Below are the code and all the weights of a small trained network. Each question names an input and a class and asks about switching units off, where a switched-off unit gives its printed mean instead of its output.

import numpy as np


def w(rows, s, z=0):
    codes = np.array(rows[::2]) - 128.0
    scale = np.full(codes.shape[1], s)
    scale[-1] = z or s
    return codes * scale


def f(y):
    return y / 2 * (1 + np.tanh(0.7978845608 * (y + 0.044715 * y**3)))


def log_softmax(a):
    a = a - a.max(-1, keepdims=True)
    return a - np.log(np.exp(a).sum(-1, keepdims=True))


def net(x, mask):
    res = np.array(x, float).reshape(1, 6) / 4 @ E
    y = f(res @ A[0][:, :-1].T + A[0][:, -1])
    res = res + np.where(mask, y, B[0][:, -1]) @ B[0][:, :-1]
    return log_softmax(res[-1] @ U[:, :-1].T + U[:, -1])


A, B = {}, {}
E = w([
[148,232,231,168],'x0',
[201,93,181,10],'x1',
[125,126,132,130],'x2',
[4,173,148,53],'x3',
[130,130,125,127],'x4',
[129,129,126,127],'x5',
],0.015)
A[0] = w([
[78,168,70,210,254],'neuron 0',
[36,160,124,65,155],'neuron 1',
[51,194,111,70,143],'neuron 2',
[67,153,188,24,99],'neuron 3',
[166,196,186,163,203],'neuron 4',
[130,212,134,176,88],'neuron 5',
[103,92,71,209,254],'neuron 6',
[126,159,181,169,173],'neuron 7',
[147,254,229,123,75],'neuron 8',
],0.014,0.0086)
B[0] = w([
[80,84,144,242,232],'neuron 0',
[6,107,135,96,211],'neuron 1',
[14,97,138,164,205],'neuron 2',
[112,179,85,108,217],'neuron 3',
[187,159,170,122,226],'neuron 4',
[122,135,212,201,187],'neuron 5',
[133,148,26,140,211],'neuron 6',
[153,155,163,177,192],'neuron 7',
[123,204,108,164,253],'neuron 8',
],0.017,0.023)
U = w([
[122,206,58,154,185],'0',
[93,39,112,135,1],'1',
[189,108,177,183,165],'2',
[98,133,202,155,13],'3',
[240,47,91,4,254],'4',
[109,76,114,9,173],'5',
[242,169,178,76,94],'6',
],0.017,0.0072)

Each question gives the input, the list of numbers given to net, and the class t.
The units are the neurons (one row each of A and B). Each row of codes is followed by its name. A weight is (code - 128) times the scale printed after its matrix; where a second scale follows, it is the last column's (A, B and U).
mask holds one flag per neuron, in row order. A switched-off neuron (its flag False) gives its mean, the last column of its row in B, instead of its output. The means were averaged over made-up inputs and are rounded, as every weight is.
A unit's drop is (log p(t) with every unit on - log p(t) with that unit switched off) / (log p(t) with every unit on - log p(t) with every unit switched off).
The circuit of an input: a set's keep is (log p(t) with only the set's units on - log p(t) with every unit switched off) / (log p(t) with every unit on - log p(t) with every unit switched off). Starting from all 9 units, units are removed one at a time, each time the one whose removal leaves the highest keep (on an exact tie, the one counted first), for as long as the keep stays at least 0.8.
units of the circuit, in order: the units of the circuit, biggest drop first
unit that matters most: the unit with the biggest drop
top k neurons: the k neurons with the biggest drops, biggest first
drop when u is switched off: that unit's drop, to one decimal
input [7,4,-8,0,6,-6], class 6: unit that matters most => neuron 4
input [7,2,5,-3,0,2], class 6: units of the circuit, in order => (neuron 0; neuron 4)
input [-5,2,-1,2,0,-3], class 5: units of the circuit, in order => (neuron 0; neuron 8)
input [8,1,3,-5,8,-3], class 6: top 3 neurons => (neuron 0; neuron 4; neuron 2)
input [-6,-3,-3,1,-8,-3], class 1: top 2 neurons => (neuron 8; neuron 3)
input [8,6,-5,1,0,8], class 0: top 2 neurons => (neuron 8; neuron 3)
input [1,-7,-3,-2,-5,-1], class 2: top 3 neurons => (neuron 0; neuron 8; neuron 3)
input [5,0,4,6,7,4], class 3: top 4 neurons => (neuron 6; neuron 2; neuron 1; neuron 5)
input [3,8,-8,1,2,-3], class 0: top 2 neurons => (neuron 3; neuron 8)
input [-2,1,1,7,3,-2], class 5: top 2 neurons => (neuron 0; neuron 3)
input [1,0,-2,8,-1,4], class 3: top 3 neurons => (neuron 2; neuron 6; neuron 1)
input [2,-1,-5,6,1,7], class 3: top 3 neurons => (neuron 6; neuron 2; neuron 1)
input [4,-1,5,8,7,-4], class 3: top 2 neurons => (neuron 2; neuron 6)
input [1,0,-5,-7,6,2], class 2: top neuron => (neuron 8)
input [6,1,5,-7,0,0], class 6: top 3 neurons => (neuron 0; neuron 4; neuron 2)
input [-3,2,5,4,-5,7], class 5: drop when neuron 0 is switched off => 0.3
input [0,7,6,-6,-8,-3], class 4: drop when neuron 8 is switched off => 0.2
input [2,2,-8,-6,-7,-8], class 6: drop when neuron 0 is switched off => 0.3
